Below is a small trained network, with its code and all its weights. Each question gives an input and a class and asks what happens when units are switched off, that is, made to give their printed mean instead of their output.

import numpy as np


def w(rows, s, z=0):
    codes = np.array(rows[::2]) - 128.0
    scale = np.full(codes.shape[1], s)
    scale[-1] = z or s
    return codes * scale


def norm(h):
    return h / np.sqrt((h * h).mean(-1, keepdims=True) + 1e-5)


def f(y):
    return y / 2 * (1 + np.tanh(0.7978845608 * (y + 0.044715 * y**3)))


def log_softmax(a):
    a = a - a.max(-1, keepdims=True)
    return a - np.log(np.exp(a).sum(-1, keepdims=True))


def net(x, mask):
    res = np.array(x, float).reshape(1, 3) / 4 @ E
    u = 0
    for l in range(4):
        y = f(norm(res) @ A[l][:, :-1].T + A[l][:, -1])
        res = res + np.where(mask[u : u + 8], y, B[l][:, -1]) @ B[l][:, :-1]
        u += 8
    return log_softmax(norm(res)[-1] @ U[:, :-1].T + U[:, -1])


A, B = {}, {}
E = w([
[246,199,1,92],'x0',
[29,98,76,192],'x1',
[240,80,96,226],'x2',
],0.0076)
A[0] = w([
[186,210,116,3,141],'L0N1',
[62,87,149,182,120],'L0N2',
[175,86,61,205,1],'L0N3',
[88,179,160,25,140],'L0N4',
[112,90,63,151,82],'L0N5',
[154,139,82,222,26],'L0N6',
[115,145,110,134,118],'L0N7',
[168,75,149,148,129],'L0N8',
],0.012,0.0067)
B[0] = w([
[124,76,192,62,254],'L0N1',
[111,90,60,90,201],'L0N2',
[123,254,170,131,181],'L0N3',
[55,220,112,119,212],'L0N4',
[166,143,178,160,146],'L0N5',
[95,185,151,150,165],'L0N6',
[75,112,147,140,126],'L0N7',
[151,135,93,211,169],'L0N8',
],0.01,0.0069)
A[1] = w([
[179,218,134,117,78],'L1N1',
[159,98,212,172,254],'L1N2',
[171,71,134,248,21],'L1N3',
[173,249,53,63,127],'L1N4',
[128,115,89,246,204],'L1N5',
[89,44,91,174,97],'L1N6',
[100,179,81,126,203],'L1N7',
[112,202,182,207,127],'L1N8',
],0.013,0.005)
B[1] = w([
[97,50,106,181,192],'L1N1',
[205,201,21,158,223],'L1N2',
[26,251,51,58,194],'L1N3',
[53,78,135,131,236],'L1N4',
[104,201,104,255,253],'L1N5',
[149,64,73,180,177],'L1N6',
[121,178,216,184,206],'L1N7',
[158,208,188,174,212],'L1N8',
],0.0094,0.0068)
A[2] = w([
[174,93,13,168,14],'L2N1',
[79,164,143,70,119],'L2N2',
[192,145,101,126,2],'L2N3',
[140,157,107,185,52],'L2N4',
[92,129,161,145,96],'L2N5',
[62,202,94,137,217],'L2N6',
[150,253,142,90,187],'L2N7',
[104,100,110,71,65],'L2N8',
],0.015,0.003)
B[2] = w([
[21,100,170,94,177],'L2N1',
[91,119,254,51,182],'L2N2',
[173,34,189,150,139],'L2N3',
[61,183,110,161,180],'L2N4',
[184,97,86,108,151],'L2N5',
[234,170,185,85,244],'L2N6',
[121,93,205,150,223],'L2N7',
[95,219,201,166,147],'L2N8',
],0.0085,0.011)
A[3] = w([
[120,229,204,80,162],'L3N1',
[112,103,142,170,33],'L3N2',
[136,53,107,75,3],'L3N3',
[108,121,142,134,242],'L3N4',
[91,70,143,247,66],'L3N5',
[63,88,91,82,51],'L3N6',
[72,113,78,179,26],'L3N7',
[206,157,86,90,59],'L3N8',
],0.012,0.0027)
B[3] = w([
[6,91,194,156,254],'L3N1',
[120,116,95,141,129],'L3N2',
[131,254,163,126,133],'L3N3',
[164,53,143,114,160],'L3N4',
[121,76,97,167,181],'L3N5',
[148,78,201,189,140],'L3N6',
[205,85,74,126,152],'L3N7',
[191,102,89,184,125],'L3N8',
],0.0085,0.0098)
U = w([
[53,99,232,29,205],'0',
[94,8,78,194,174],'1',
[106,154,66,39,1],'2',
[137,252,140,220,160],'3',
[245,66,141,67,94],'4',
[109,176,18,114,43],'5',
],0.017,0.0075)

Each question gives the input, the list of numbers given to net, and the class t.
The units are the neurons (one row each of A and B). Each row of codes is followed by its name. A weight is (code - 128) times the scale printed after its matrix; where a second scale follows, it is the last column's (A, B and U).
mask holds one flag per neuron, layer by layer. A switched-off neuron (its flag False) gives its mean, the last column of its row in B, instead of its output. The means were averaged over made-up inputs and are rounded, as every weight is.
A unit's drop is (log p(t) with every unit on - log p(t) with that unit switched off) / (log p(t) with every unit on - log p(t) with every unit switched off).
The circuit of an input: a set's keep is (log p(t) with only the set's units on - log p(t) with every unit switched off) / (log p(t) with every unit on - log p(t) with every unit switched off). Starting from the 12 units with the biggest drops (on a tie, the unit counted first), units are removed one at a time, each time the one whose removal leaves the highest keep (on an exact tie, the one counted first), for as long as the keep stays at least 0.8.
units of the circuit, in order: the units of the circuit, biggest drop first
k most important neurons: the k neurons with the biggest drops, biggest first
k most important neurons of layer l: the k neurons of layer l with the biggest drops, biggest first
drop when u is switched off: that unit's drop, to one decimal
input [-8,-4,4], class 3: units of the circuit, in order => L1N2
input [-5,3,-2], class 1: 3 most important neurons => L1N6, L0N3, L1N3
input [-2,5,2], class 1: units of the circuit, in order => L0N2, L1N6
input [-6,0,-1], class 1: 3 most important neurons => L0N3, L1N6, L1N3
input [4,-6,4], class 4: 2 most important neurons => L0N1, L0N4
input [3,-3,1], class 4: 2 most important neurons => L0N4, L0N1
input [-8,-3,3], class 1: 3 most important neurons => L0N2, L1N6, L0N3
input [-8,-1,7], class 5: 2 most important neurons => L1N3, L0N2
input [6,-5,2], class 4: 2 most important neurons => L0N4, L0N1
input [6,-5,3], class 4: 2 most important neurons => L0N1, L0N4
input [-8,0,6], class 5: 2 most important neurons => L1N3, L0N1
input [-8,1,4], class 1: 2 most important neurons => L0N2, L1N6
input [3,-7,7], class 1: 2 most important neurons => L2N6, L0N8
input [-5,2,-2], class 1: 4 most important neurons of layer 0 => L0N3, L0N2, L0N1, L0N6
input [6,-4,0], class 0: most important neuron of layer 2 => L2N8
input [6,-7,8], class 4: 2 most important neurons of layer 3 => L3N1, L3N3
input [-8,7,4], class 1: drop when L0N2 is switched off => 0.4
input [6,-8,7], class 4: drop when L1N5 is switched off => 0.2
input [-7,8,4], class 1: drop when L0N2 is switched off => 0.6
input [4,5,-2], class 0: most important neuron of layer 0 => L0N8
